array([[ 0.02, -0.36],
       [ 0.20, -0.16],
       [-0.02,  0.44],
       [-0.25,  0.05],
       [-0.01, -0.01],
       [ 0.10, -0.60],
       [-0.16, -0.20],
       [-0.17,  0.08],
       [ 0.10, -0.19],
       [-0.37,  0.16],
       [-0.20,  0.38],
       [ 0.33, -0.34]])
->
array([[-0.02,  0.44],
       [-0.20,  0.38],
       [-0.37,  0.16],
       [-0.17,  0.08],
       [-0.25,  0.05],
       [-0.01, -0.01],
       [ 0.20, -0.16],
       [ 0.10, -0.19],
       [-0.16, -0.20],
       [ 0.33, -0.34],
       [ 0.02, -0.36],
       [ 0.10, -0.60]])

array([[-0.04, -0.23,  0.13, -0.03, -0.24, -0.23, -0.57],
       [ 0.12,  0.11,  0.19,  0.36,  0.20,  0.03, -0.09],
       [ 0.01,  0.33,  0.27,  0.09, -0.18,  0.11,  0.28],
       [-0.14,  0.17, -0.16,  0.30,  0.31,  0.03,  0.40],
       [-0.04,  0.14, -0.01,  0.15,  0.17,  0.28,  0.60],
       [ 0.22, -0.03,  0.00,  0.02,  0.20,  0.09,  0.41]])
->
array([[ 0.01,  0.33,  0.27,  0.09, -0.18,  0.11,  0.28],
       [-0.14,  0.17, -0.16,  0.30,  0.31,  0.03,  0.40],
       [-0.04,  0.14, -0.01,  0.15,  0.17,  0.28,  0.60],
       [ 0.12,  0.11,  0.19,  0.36,  0.20,  0.03, -0.09],
       [ 0.22, -0.03,  0.00,  0.02,  0.20,  0.09,  0.41],
       [-0.04, -0.23,  0.13, -0.03, -0.24, -0.23, -0.57]])

array([[-0.30, -0.34, -0.25, -0.06, -0.36, -0.16,  0.00,  0.01, -0.31],
       [-0.11, -0.28,  0.12, -0.07, -0.31,  0.00, -0.53, -0.11,  0.18],
       [-0.07,  0.23, -0.15, -0.05, -0.07, -0.07,  0.25, -0.26, -0.15],
       [-0.28,  0.11,  0.03, -0.14, -0.15, -0.07, -0.16, -0.05, -0.04],
       [-0.30,  0.38, -0.19, -0.23, -0.24, -0.06,  0.20, -0.23, -0.16]])
->
array([[-0.30,  0.38, -0.19, -0.23, -0.24, -0.06,  0.20, -0.23, -0.16],
       [-0.07,  0.23, -0.15, -0.05, -0.07, -0.07,  0.25, -0.26, -0.15],
       [-0.28,  0.11,  0.03, -0.14, -0.15, -0.07, -0.16, -0.05, -0.04],
       [-0.11, -0.28,  0.12, -0.07, -0.31,  0.00, -0.53, -0.11,  0.18],
       [-0.30, -0.34, -0.25, -0.06, -0.36, -0.16,  0.00,  0.01, -0.31]])

array([[-0.18,  0.24, -0.36,  0.42,  0.09, -0.02,  0.12,  0.32,  0.37,
         0.39],
       [-0.12, -0.48,  0.02,  0.53, -0.08, -0.48,  0.11,  0.31, -0.18,
         0.37],
       [-0.21,  0.62, -0.05, -0.50,  0.35,  0.51,  0.18,  0.07,  0.40,
         0.04],
       [ 0.30, -0.09,  0.13, -0.07, -0.37, -0.10, -0.27, -0.35, -0.25,
        -0.43]])
->
array([[-0.21,  0.62, -0.05, -0.50,  0.35,  0.51,  0.18,  0.07,  0.40,
         0.04],
       [-0.18,  0.24, -0.36,  0.42,  0.09, -0.02,  0.12,  0.32,  0.37,
         0.39],
       [ 0.30, -0.09,  0.13, -0.07, -0.37, -0.10, -0.27, -0.35, -0.25,
        -0.43],
       [-0.12, -0.48,  0.02,  0.53, -0.08, -0.48,  0.11,  0.31, -0.18,
         0.37]])

array([[-0.03,  0.03, -0.53],
       [ 0.27, -0.54,  0.02],
       [-0.33, -0.43,  0.07],
       [ 0.61, -0.31,  0.09],
       [ 0.52, -0.05, -0.40]])
->
array([[-0.03,  0.03, -0.53],
       [ 0.52, -0.05, -0.40],
       [ 0.61, -0.31,  0.09],
       [-0.33, -0.43,  0.07],
       [ 0.27, -0.54,  0.02]])

array([[ 0.03,  0.08, -0.21,  0.30,  0.33,  0.36, -0.01, -0.18,  0.27,
         0.21, -0.28, -0.32, -0.22],
       [ 0.08,  0.46, -0.13, -0.13, -0.20, -0.07, -0.06, -0.22,  0.47,
         0.55,  0.09, -0.10, -0.28]])
->
array([[ 0.08,  0.46, -0.13, -0.13, -0.20, -0.07, -0.06, -0.22,  0.47,
         0.55,  0.09, -0.10, -0.28],
       [ 0.03,  0.08, -0.21,  0.30,  0.33,  0.36, -0.01, -0.18,  0.27,
         0.21, -0.28, -0.32, -0.22]])

array([[ 0.07, -0.12],
       [-0.19,  0.35],
       [ 0.11,  0.40],
       [ 0.35, -0.48]])
->
array([[ 0.11,  0.40],
       [-0.19,  0.35],
       [ 0.07, -0.12],
       [ 0.35, -0.48]])

array([[ 0.27, -0.03, -0.09, -0.09,  0.21,  0.37, -0.03,  0.16, -0.10,
         0.38,  0.03, -0.60, -0.52],
       [ 0.15,  0.02,  0.16,  0.15, -0.05, -0.51, -0.42, -0.54,  0.06,
         0.38, -0.14,  0.28, -0.24],
       [-0.23,  0.04,  0.25,  0.25,  0.29, -0.36, -0.17,  0.04,  0.35,
         0.16, -0.42,  0.23,  0.00],
       [-0.16,  0.08,  0.29,  0.58, -0.14, -0.09, -0.18, -0.33,  0.05,
         0.08, -0.37,  0.44, -0.20]])
->
array([[-0.16,  0.08,  0.29,  0.58, -0.14, -0.09, -0.18, -0.33,  0.05,
         0.08, -0.37,  0.44, -0.20],
       [-0.23,  0.04,  0.25,  0.25,  0.29, -0.36, -0.17,  0.04,  0.35,
         0.16, -0.42,  0.23,  0.00],
       [ 0.15,  0.02,  0.16,  0.15, -0.05, -0.51, -0.42, -0.54,  0.06,
         0.38, -0.14,  0.28, -0.24],
       [ 0.27, -0.03, -0.09, -0.09,  0.21,  0.37, -0.03,  0.16, -0.10,
         0.38,  0.03, -0.60, -0.52]])

array([[-0.64, -0.23, -0.40, -0.25, -0.02, -0.22],
       [-0.43,  0.02, -0.09, -0.23, -0.21, -0.08]])
->
array([[-0.43,  0.02, -0.09, -0.23, -0.21, -0.08],
       [-0.64, -0.23, -0.40, -0.25, -0.02, -0.22]])
